Below are the code and all the weights of a small trained network. Each question names an input and a class and asks about switching units off, where a switched-off unit gives its printed mean instead of its output.

import numpy as np


def w(rows, s, z=0):
    codes = np.array(rows[::2]) - 128.0
    scale = np.full(codes.shape[1], s)
    scale[-1] = z or s
    return codes * scale


def f(y):
    return y / 2 * (1 + np.tanh(0.7978845608 * (y + 0.044715 * y**3)))


def log_softmax(a):
    a = a - a.max(-1, keepdims=True)
    return a - np.log(np.exp(a).sum(-1, keepdims=True))


def net(x, mask):
    res = np.array(x, float).reshape(1, 6) / 4 @ E
    y = f(res @ A[0][:, :-1].T + A[0][:, -1])
    res = res + np.where(mask, y, B[0][:, -1]) @ B[0][:, :-1]
    return log_softmax(res[-1] @ U[:, :-1].T + U[:, -1])


A, B = {}, {}
E = w([
[3,152,201,45,143],'x0',
[181,121,62,99,155],'x1',
[39,17,56,137,162],'x2',
[154,130,22,83,60],'x3',
[81,166,148,168,128],'x4',
[120,166,84,154,164],'x5',
],0.0057)
A[0] = w([
[212,159,142,196,15,229],'N1',
[215,121,80,145,78,205],'N2',
[126,67,78,231,38,173],'N3',
[201,165,194,191,138,183],'N4',
[224,197,148,116,190,148],'N5',
[163,145,203,124,118,243],'N6',
[154,46,139,145,109,254],'N7',
[171,151,133,158,124,158],'N8',
[157,221,90,111,57,80],'N9',
[52,72,145,153,201,114],'N10',
[129,204,144,70,123,240],'N11',
[158,172,148,175,155,73],'N12',
[69,149,185,103,161,124],'N13',
[74,243,57,71,119,254],'N14',
[112,87,143,142,162,129],'N15',
[188,203,125,131,1,83],'N16',
[205,176,137,181,144,80],'N17',
[171,171,133,131,176,36],'N18',
[47,130,59,35,101,190],'N19',
[96,168,169,69,116,242],'N20',
[50,148,78,34,117,99],'N21',
[75,147,59,81,151,16],'N22',
[102,134,204,74,138,223],'N23',
[142,179,179,58,103,200],'N24',
[130,85,199,119,123,37],'N25',
[221,125,133,211,78,218],'N26',
[157,91,130,157,43,157],'N27',
[177,92,141,178,130,141],'N28',
[104,142,162,73,184,135],'N29',
[89,227,192,146,211,232],'N30',
[161,190,53,129,102,210],'N31',
],0.0091,0.0024)
B[0] = w([
[71,38,163,253,141,250],'N1',
[92,145,160,195,103,233],'N2',
[168,216,89,192,162,213],'N3',
[20,204,143,110,75,214],'N4',
[68,118,178,124,55,204],'N5',
[130,197,81,119,52,200],'N6',
[41,197,99,182,187,186],'N7',
[72,202,185,201,122,161],'N8',
[158,6,185,154,218,181],'N9',
[140,110,160,77,218,207],'N10',
[190,97,175,147,36,201],'N11',
[81,209,204,115,117,148],'N12',
[220,80,176,71,207,200],'N13',
[184,20,178,144,38,213],'N14',
[113,148,89,78,178,147],'N15',
[135,97,206,189,231,210],'N16',
[53,148,241,122,121,184],'N17',
[96,146,184,92,92,133],'N18',
[41,46,187,161,3,213],'N19',
[144,86,111,73,15,209],'N20',
[87,122,187,106,69,186],'N21',
[66,70,148,95,106,145],'N22',
[142,123,115,62,95,216],'N23',
[232,154,128,159,90,199],'N24',
[130,168,144,100,181,137],'N25',
[59,221,174,198,179,241],'N26',
[129,120,117,198,135,164],'N27',
[85,192,104,168,111,162],'N28',
[217,83,136,62,172,174],'N29',
[194,193,87,54,103,253],'N30',
[146,98,189,192,104,205],'N31',
],0.0051,0.0052)
U = w([
[17,120,174,148,70,191],'0',
[136,106,76,177,239,201],'1',
[129,84,173,211,165,83],'2',
[115,84,97,197,126,148],'3',
[181,182,125,70,117,58],'4',
[141,29,169,76,254,5],'5',
[165,66,145,170,72,95],'6',
],0.0085,0.0021)

Each question gives the input, the list of numbers given to net, and the class t.
The units are the neurons (one row each of A and B). Each row of codes is followed by its name. A weight is (code - 128) times the scale printed after its matrix; where a second scale follows, it is the last column's (A, B and U).
mask holds one flag per neuron, in row order. A switched-off neuron (its flag False) gives its mean, the last column of its row in B, instead of its output. The means were averaged over made-up inputs and are rounded, as every weight is.
A unit's drop is (log p(t) with every unit on - log p(t) with that unit switched off) / (log p(t) with every unit on - log p(t) with every unit switched off).
The circuit of an input: a set's keep is (log p(t) with only the set's units on - log p(t) with every unit switched off) / (log p(t) with every unit on - log p(t) with every unit switched off). Starting from the 12 units with the biggest drops (on a tie, the unit counted first), units are removed one at a time, each time the one whose removal leaves the highest keep (on an exact tie, the one counted first), for as long as the keep stays at least 0.8.
circuit, biggest first: the units of the circuit, biggest drop first
unit that matters most: the unit with the biggest drop
top k neurons: the k neurons with the biggest drops, biggest first
drop when u is switched off: that unit's drop, to one decimal
input [2,-4,-3,8,3,1], class 6: unit that matters most -> N14
input [0,8,-8,-6,-7,8], class 0: circuit, biggest first -> [N5 N4]
input [8,-8,8,0,6,3], class 5: circuit, biggest first -> [N13 N10]
input [-2,-5,-6,-4,-2,5], class 0: circuit, biggest first -> [N4 N5]
input [-1,0,-8,8,8,-7], class 2: top 2 neurons -> [N16 N9]
input [-2,-5,-6,4,3,-4], class 2: top 4 neurons -> [N16 N9 N1 N19]
input [4,-5,-1,0,8,4], class 4: top 2 neurons -> [N30 N1]
input [-7,3,-8,1,1,-8], class 2: top 3 neurons -> [N16 N9 N1]
input [6,3,-3,-1,-4,-4], class 4: drop when N1 is switched off -> 0.2
input [3,-6,4,-7,6,8], class 5: drop when N13 is switched off -> 0.1
input [1,-7,1,-4,7,-6], class 5: drop when N13 is switched off -> 0.3
input [-7,4,6,-5,3,-7], class 1: drop when N3 is switched off -> 0.1
